[-14 5 0 6 8 -10 3 6 1 1 0 4 -2 -10 -6 -1 2 -4 5 -1 0 4 0 -2 -2 15 0 2 0 2 -6 -3 10 -2 -1 0 2 -8 -2 1 -4 -5 1 -3 -4 1 -2 -1 -11 -3 0 -3 -11 -8 -4 -10 -1 0 0 -15 -1 -4 -4 -13 1 27 -21 3 -5 -6 -18 -10 3 2 -2 2 -8 0 3 -5 1 0 -3 3 -2 -3 -1 -5 5 6 -3 -8 5 5 -5 -15 -21 -3 -1 0 -7 -10 0 -9 1 2 3 -1 7 -1 2 -1 1 2 1 -3 -1 -3 0 0 -13 -1 -3 5 -2 4 -3 -3 1 -4 2 5 -2 -8 -1 1 2 5 7 2 0 3 -8 10 5 4 -2 0 -2 10 1 -2 -18 8 15 -3 -4 -5 14 -7 0 11 3 -5 1 -4 1 -6 3] : [32]
[-21 11 4 1 -5 -10 -2 -5 1 -10 6 4 3 -18 -13 1 2 -6 3 -1 -1 -2 7 -6 -3 0 -1 1 1 -13 4 6 10 6 -13 1 0 6 19 0 -6 1 -3 -2 4 7 4 0 -10 -2 2 -6 26 -6 -17 -14 -2 0 -1 -9 -1 -5 -2 -17 -3 34 -5 2 -5 -7 -15 8 5 -4 3 8 -8 2 2 -8 0 -11 3 -6 -8 -4 -2 12 1 3 1 -9 9 6 4 -15 -10 3 -3 2 4 -15 3 0 -4 1 8 -3 18 0 1 0 3 3 -17 -8 -2 6 31 4 -23 2 -6 -6 -3 1 2 -5 -3 -19 2 7 5 -8 -18 12 -3 5 7 9 -10 -1 -16 2 7 -1 -8 -4 -14 -4 -11 1 -18 7 9 -4 -11 -17 -16 6 9 5 -2 25 3 -8 2 -3 -2] : [33]
[5 -7 -1 -1 3 -5 -11 18 0 20 -3 7 1 -12 -4 -2 -7 1 -2 0 2 -8 1 -5 1 -4 -5 1 2 -2 -7 3 -16 -6 11 12 7 -6 11 3 -6 -4 2 -4 1 7 4 0 -17 2 -17 -9 3 2 -16 -9 -2 -1 -5 -30 4 2 -6 -11 0 -12 -15 4 -13 5 -12 -1 -7 -12 4 -4 -10 -10 -5 -3 1 2 -14 19 25 5 5 -18 9 -4 1 -2 2 7 -7 -10 -3 -4 6 8 3 11 -4 -7 -5 3 -9 -6 -21 6 0 0 4 3 -16 -16 1 15 7 -6 -53 8 3 -13 -3 -12 -3 4 -2 -5 5 -9 -4 -2 -16 6 2 14 2 7 5 -2 -8 9 9 17 -4 2 8 6 12 -2 -17 -3 -6 -8 7 -11 -34 -11 -9 11 -5 1 -2 -17 2 2 -8] : [32]
[8 -7 1 -9 -8 -8 8 1 4 11 -8 1 0 -13 -8 0 3 -1 -7 3 -1 1 -4 6 -2 24 -1 2 -1 0 -1 3 -8 -3 -5 -1 5 1 10 1 -2 -7 0 2 -3 -3 2 2 -4 5 5 -1 5 7 -9 -17 -6 1 5 -22 -2 -5 5 2 -2 25 -29 -1 -2 -3 -6 -1 4 -5 -1 -2 -5 2 0 -14 0 -7 -8 -4 -3 0 -1 -14 4 10 -4 -7 9 6 -4 -15 -23 -4 0 3 2 4 2 2 5 -1 0 -1 7 -4 2 6 -3 11 4 -5 2 4 -1 -1 -11 0 -3 -8 -4 11 -5 -10 1 -12 0 -5 -8 -8 -10 5 2 -1 1 -2 -2 3 -2 3 8 5 5 0 8 -9 17 1 -11 -1 0 0 -9 -5 -44 -8 2 9 0 -4 -1 -5 1 -1 2] : [32]
[-37 -1 1 -3 24 -2 -10 13 1 8 -11 2 1 -5 -13 -1 4 6 15 1 0 -1 -2 6 2 2 10 -2 -3 5 -4 -5 -16 -6 -1 8 1 -11 15 24 2 0 11 -4 11 6 -8 -2 -3 1 16 0 -14 -1 -16 -17 3 3 -10 6 6 -10 -1 6 -2 3 -20 8 -9 3 -31 -2 -6 -3 7 6 -3 3 4 -12 4 -9 -6 3 12 1 -2 -1 15 -1 -3 6 8 18 6 -6 -8 0 5 -6 -15 -3 3 2 14 -2 10 -5 -5 0 -3 -5 -1 1 2 -22 0 -2 -10 -2 -6 -2 -5 -16 1 17 -2 -9 0 -13 11 -4 0 -3 -15 16 -4 4 2 1 14 8 6 -5 1 10 6 1 -3 -6 -3 -3 -16 27 22 -4 -3 -14 38 -9 4 32 5 22 8 -16 0 -1 -4] : [32]
[-6 2 2 -7 11 -7 -4 9 7 13 -1 5 -2 -5 7 0 1 -4 -1 -1 2 -1 6 4 3 -17 -4 -2 -1 1 -4 4 2 4 1 0 0 -8 9 4 -4 7 0 0 5 5 -8 2 -3 -2 -14 3 -3 6 -17 -2 -1 0 -7 -28 3 -8 -8 -7 -1 0 -4 3 -7 2 -22 0 1 -6 -1 6 -5 -2 0 2 1 -7 0 14 21 0 -1 -11 4 -5 2 -1 5 4 -4 -6 2 -1 4 -2 -8 11 0 -5 -4 9 -1 -9 -5 5 0 -8 0 -7 -10 -8 2 0 -9 -5 -9 1 -5 -2 -3 -16 -4 3 -1 -13 5 -4 5 -2 -20 10 5 5 4 7 -1 -1 -11 16 7 11 -1 0 -3 7 -10 -3 21 15 12 -3 -3 -17 15 -5 7 12 1 21 -2 -9 2 0 -4] : [32]
[-42 -17 4 0 4 -6 5 2 -2 -10 5 10 -5 -10 -10 -1 4 -2 1 -1 -1 8 3 2 1 -9 -8 -6 -1 -1 3 1 -8 -7 -24 1 8 -7 -18 13 -4 2 7 -5 6 -13 14 2 -2 9 -13 5 6 -3 -2 -15 -2 3 -15 -43 -2 -10 4 -7 -3 19 -21 4 -3 -7 -17 6 -1 6 2 -1 3 -2 -4 -6 1 1 1 1 -4 -2 0 -3 10 10 -4 11 7 13 3 14 -6 -1 0 4 -15 12 3 0 0 6 15 -7 1 -5 -1 0 -2 8 0 -15 -7 17 -43 -3 -2 0 -5 8 -4 17 -2 -17 -4 -6 -5 0 0 -5 -28 2 -6 -6 0 -4 -13 2 13 12 10 7 -13 -3 -5 27 -7 3 -48 -5 1 5 -6 -14 -23 -12 11 25 -10 -12 -18 13 -4 0 1] : [32]
[-12 -11 3 -19 33 -9 -4 1 -9 -7 -12 5 -9 -1 -6 -2 -10 -7 -4 3 4 -7 1 2 -9 -19 -3 0 -2 7 10 10 -8 4 -3 -7 4 -23 16 -12 8 7 2 -10 -2 15 7 2 16 5 -11 -3 -5 26 -11 6 -12 5 -5 -42 2 2 -3 22 -3 0 -34 3 -4 4 -21 -9 -6 -12 10 5 -4 -3 -2 6 3 -3 -17 22 14 4 -2 -29 4 0 1 2 5 3 -14 -12 -1 -6 4 7 -3 -11 -2 2 16 2 -4 -4 7 15 -6 -3 -4 8 -8 -14 0 -7 -3 -2 -63 3 0 -22 -9 -18 2 -15 0 -11 7 0 -2 -2 -16 4 5 9 -5 1 2 9 0 7 12 31 -14 -2 3 13 3 -1 -46 14 9 -5 -3 -4 -25 -2 2 7 -1 25 -4 -15 1 1 -2] : [32]
[-19 -2 2 -3 -10 -12 -16 9 -7 12 -7 7 0 -19 -10 -1 2 2 -10 -2 3 1 1 -16 -3 -7 10 -2 0 -1 9 -2 29 -8 1 -4 -2 9 -1 -7 1 -12 9 -7 -4 -17 7 3 8 0 -21 -16 12 -2 -20 -23 -4 5 -7 -16 -3 0 2 0 4 18 -48 -3 4 -4 14 -13 -1 -8 13 4 -1 -4 -15 -6 -1 14 1 -2 0 -3 -4 -45 6 4 -2 -20 0 8 -7 25 14 -3 8 8 -9 4 2 -6 1 3 -4 4 5 -1 -1 3 1 12 -16 19 -8 17 5 0 -29 4 -2 -1 -4 -2 -7 -4 6 -8 1 13 -6 -8 -4 4 12 8 3 -3 12 0 6 -15 10 -2 -1 -10 -6 18 10 3 -32 -24 4 7 -3 8 -48 -4 -15 4 0 -16 -4 1 4 0 -5] : [32]
[-2 -2 0 -23 -4 -4 0 2 3 6 -5 5 -1 -16 0 0 -2 0 3 2 0 2 0 4 0 -3 1 5 -2 0 -1 3 -6 5 3 -7 5 -5 32 11 3 3 -6 0 3 6 -1 1 -3 -2 1 -8 0 6 -7 -11 -3 2 2 -34 5 -9 -1 -17 -3 28 -23 -2 -7 3 -6 -10 1 -8 -3 3 -13 1 -4 -11 -2 0 -3 12 7 1 -6 -5 6 -4 -2 3 6 4 -2 -9 -1 0 1 -1 2 10 5 -1 0 2 8 -2 9 -1 4 0 -1 2 0 -6 0 -2 -2 0 -15 2 0 -12 -5 -16 -3 -7 2 -8 0 2 -10 -2 -13 14 8 4 -2 4 0 3 -5 6 5 -2 5 -4 5 -4 4 3 2 3 13 2 -9 -6 -31 -7 6 9 0 -2 -2 -4 4 2 -7] : [32]
[-17 3 0 5 6 -10 -3 10 -1 14 0 3 0 -10 -8 0 7 0 -2 0 1 5 2 -4 1 2 8 1 -1 -2 -8 -3 -4 0 2 -2 -1 0 16 1 -4 1 1 -3 1 -1 1 -2 -2 -1 -6 -7 -10 -1 -17 -20 0 1 -6 -14 1 -4 -3 -13 1 29 -22 0 -7 -6 -10 -8 0 0 3 2 -14 1 4 -6 1 -6 -6 8 2 0 0 -13 7 1 -2 -7 1 10 0 -5 -7 -4 -1 2 -12 -1 0 -5 0 2 -7 -2 -7 2 3 -1 2 4 -1 -7 -1 4 4 -2 -10 1 -2 1 0 1 -4 -9 1 -9 1 0 -3 0 -7 8 2 1 3 4 7 -1 -10 5 8 9 5 2 -2 11 -3 -2 -11 8 5 -2 -4 -12 26 -8 4 15 2 8 3 -2 2 1 0] : [32]
